Below are the code and all the weights of a small trained network. Each question names an input and a class and asks about switching units off, where a switched-off unit gives its printed mean instead of its output.

import numpy as np


def w(rows, s, z=0):
    codes = np.array(rows[::2]) - 128.0
    scale = np.full(codes.shape[1], s)
    scale[-1] = z or s
    return codes * scale


def f(y):
    return np.maximum(y, 0)


def log_softmax(a):
    a = a - a.max(-1, keepdims=True)
    return a - np.log(np.exp(a).sum(-1, keepdims=True))


def net(x, mask):
    res = np.array(x, float).reshape(1, 5) / 4 @ E
    y = f(res @ A[0][:, :-1].T + A[0][:, -1])
    res = res + np.where(mask, y, B[0][:, -1]) @ B[0][:, :-1]
    return log_softmax(res[-1] @ U[:, :-1].T + U[:, -1])


A, B = {}, {}
E = w([
[45,154,74,143,88,171,205,70,80,70],'x0',
[142,167,10,148,154,107,122,229,109,161],'x1',
[63,175,187,177,129,222,48,170,89,143],'x2',
[49,173,89,185,209,90,130,151,155,87],'x3',
[141,38,110,232,157,198,151,128,171,109],'x4',
],0.011)
A[0] = w([
[188,110,176,159,72,97,127,182,105,202,23],'neuron 0',
[109,162,199,155,117,108,77,85,109,114,86],'neuron 1',
[128,125,165,157,143,144,89,39,129,82,37],'neuron 2',
[89,117,110,234,186,185,194,145,171,102,117],'neuron 3',
[79,106,138,190,122,130,163,60,174,57,213],'neuron 4',
[191,132,122,158,188,98,122,168,152,150,130],'neuron 5',
[38,207,54,209,159,106,128,240,157,178,252],'neuron 6',
[128,172,16,121,81,201,158,144,46,141,162],'neuron 7',
[128,103,106,76,121,31,169,145,171,131,135],'neuron 8',
[95,235,100,136,172,94,124,172,129,136,120],'neuron 9',
[155,177,108,118,112,42,124,185,106,223,221],'neuron 10',
[165,82,173,91,90,181,36,216,144,225,146],'neuron 11',
[124,58,139,177,175,185,170,59,163,106,231],'neuron 12',
[149,134,143,104,123,97,131,201,179,117,55],'neuron 13',
[153,32,96,107,131,117,208,73,158,105,217],'neuron 14',
[2,206,207,118,55,189,186,82,58,64,175],'neuron 15',
[145,60,59,130,137,158,199,118,108,136,174],'neuron 16',
[112,183,69,135,139,166,122,140,71,158,204],'neuron 17',
[201,116,182,148,124,168,86,140,118,214,170],'neuron 18',
[166,31,44,127,95,103,215,102,157,99,90],'neuron 19',
],0.0092,0.0027)
B[0] = w([
[122,108,173,128,68,151,169,126,134,134,171],'neuron 0',
[109,99,134,98,131,118,153,97,155,170,170],'neuron 1',
[88,91,133,139,97,132,191,136,145,157,171],'neuron 2',
[160,74,118,181,134,130,140,184,126,79,211],'neuron 3',
[99,126,168,117,59,155,177,183,103,107,203],'neuron 4',
[150,163,155,99,149,125,143,116,99,91,184],'neuron 5',
[166,136,68,152,209,100,106,110,175,65,248],'neuron 6',
[78,112,36,246,65,110,117,86,133,101,192],'neuron 7',
[218,146,163,102,174,107,113,97,190,147,182],'neuron 8',
[129,162,125,99,158,109,83,71,191,176,194],'neuron 9',
[71,165,107,138,133,125,123,48,163,219,199],'neuron 10',
[103,108,130,54,130,223,166,180,122,254,224],'neuron 11',
[110,69,147,174,123,97,200,196,132,123,212],'neuron 12',
[120,145,169,148,102,122,116,97,125,138,157],'neuron 13',
[116,134,54,129,140,143,151,95,199,244,215],'neuron 14',
[237,236,172,45,154,157,50,105,59,177,241],'neuron 15',
[104,86,92,190,86,113,152,101,113,146,189],'neuron 16',
[114,148,71,191,131,62,93,96,115,103,179],'neuron 17',
[113,109,127,87,78,179,153,193,125,178,201],'neuron 18',
[70,97,40,132,149,92,136,103,215,232,215],'neuron 19',
],0.0093,0.017)
U = w([
[62,63,109,137,97,109,168,117,192,163,158],'0',
[156,206,101,112,169,70,87,71,181,128,124],'1',
[134,100,158,190,123,91,142,144,131,1,2],'2',
[146,169,207,40,97,133,131,120,119,156,255],'3',
[109,136,78,166,64,108,113,106,71,100,133],'4',
[190,79,118,116,181,129,127,168,156,89,41],'5',
],0.012,0.0023)

Each question gives the input, the list of numbers given to net, and the class t.
The units are the neurons (one row each of A and B). Each row of codes is followed by its name. A weight is (code - 128) times the scale printed after its matrix; where a second scale follows, it is the last column's (A, B and U).
mask holds one flag per neuron, in row order. A switched-off neuron (its flag False) gives its mean, the last column of its row in B, instead of its output. The means were averaged over made-up inputs and are rounded, as every weight is.
A unit's drop is (log p(t) with every unit on - log p(t) with that unit switched off) / (log p(t) with every unit on - log p(t) with every unit switched off).
The circuit of an input: a set's keep is (log p(t) with only the set's units on - log p(t) with every unit switched off) / (log p(t) with every unit on - log p(t) with every unit switched off). Starting from the 12 units with the biggest drops (on a tie, the unit counted first), units are removed one at a time, each time the one whose removal leaves the highest keep (on an exact tie, the one counted first), for as long as the keep stays at least 0.8.
circuit, biggest first: the units of the circuit, biggest drop first
k most important neurons: the k neurons with the biggest drops, biggest first
drop when u is switched off: that unit's drop, to one decimal
input [7,7,2,-5,-3], class 4: circuit, biggest first => (neuron 7)
input [3,-8,8,2,8], class 3: 3 most important neurons => (neuron 15; neuron 6; neuron 7)
input [-5,6,7,-5,-2], class 3: 4 most important neurons => (neuron 19; neuron 11; neuron 14; neuron 12)
input [-2,6,2,0,4], class 5: circuit, biggest first => (neuron 19; neuron 14)
input [4,4,8,0,2], class 1: 2 most important neurons => (neuron 6; neuron 15)
input [-6,1,-3,1,1], class 3: 2 most important neurons => (neuron 6; neuron 7)
input [7,-2,2,4,-2], class 1: 2 most important neurons => (neuron 15; neuron 11)
input [-6,-1,-5,0,-6], class 3: 2 most important neurons => (neuron 6; neuron 19)
input [-3,-3,2,8,-1], class 1: 2 most important neurons => (neuron 9; neuron 12)
input [7,-1,6,-2,1], class 4: 2 most important neurons => (neuron 7; neuron 11)
input [7,5,5,3,3], class 2: 2 most important neurons => (neuron 3; neuron 6)
input [8,1,-1,3,0], class 4: 2 most important neurons => (neuron 7; neuron 4)
input [-6,8,-6,6,5], class 1: drop when neuron 11 is switched off => 0.0
input [6,-5,2,-5,0], class 3: circuit, biggest first => (neuron 15)
input [1,-3,3,2,5], class 2: drop when neuron 19 is switched off => 0.1
input [5,-5,4,6,-1], class 3: drop when neuron 15 is switched off => 0.9
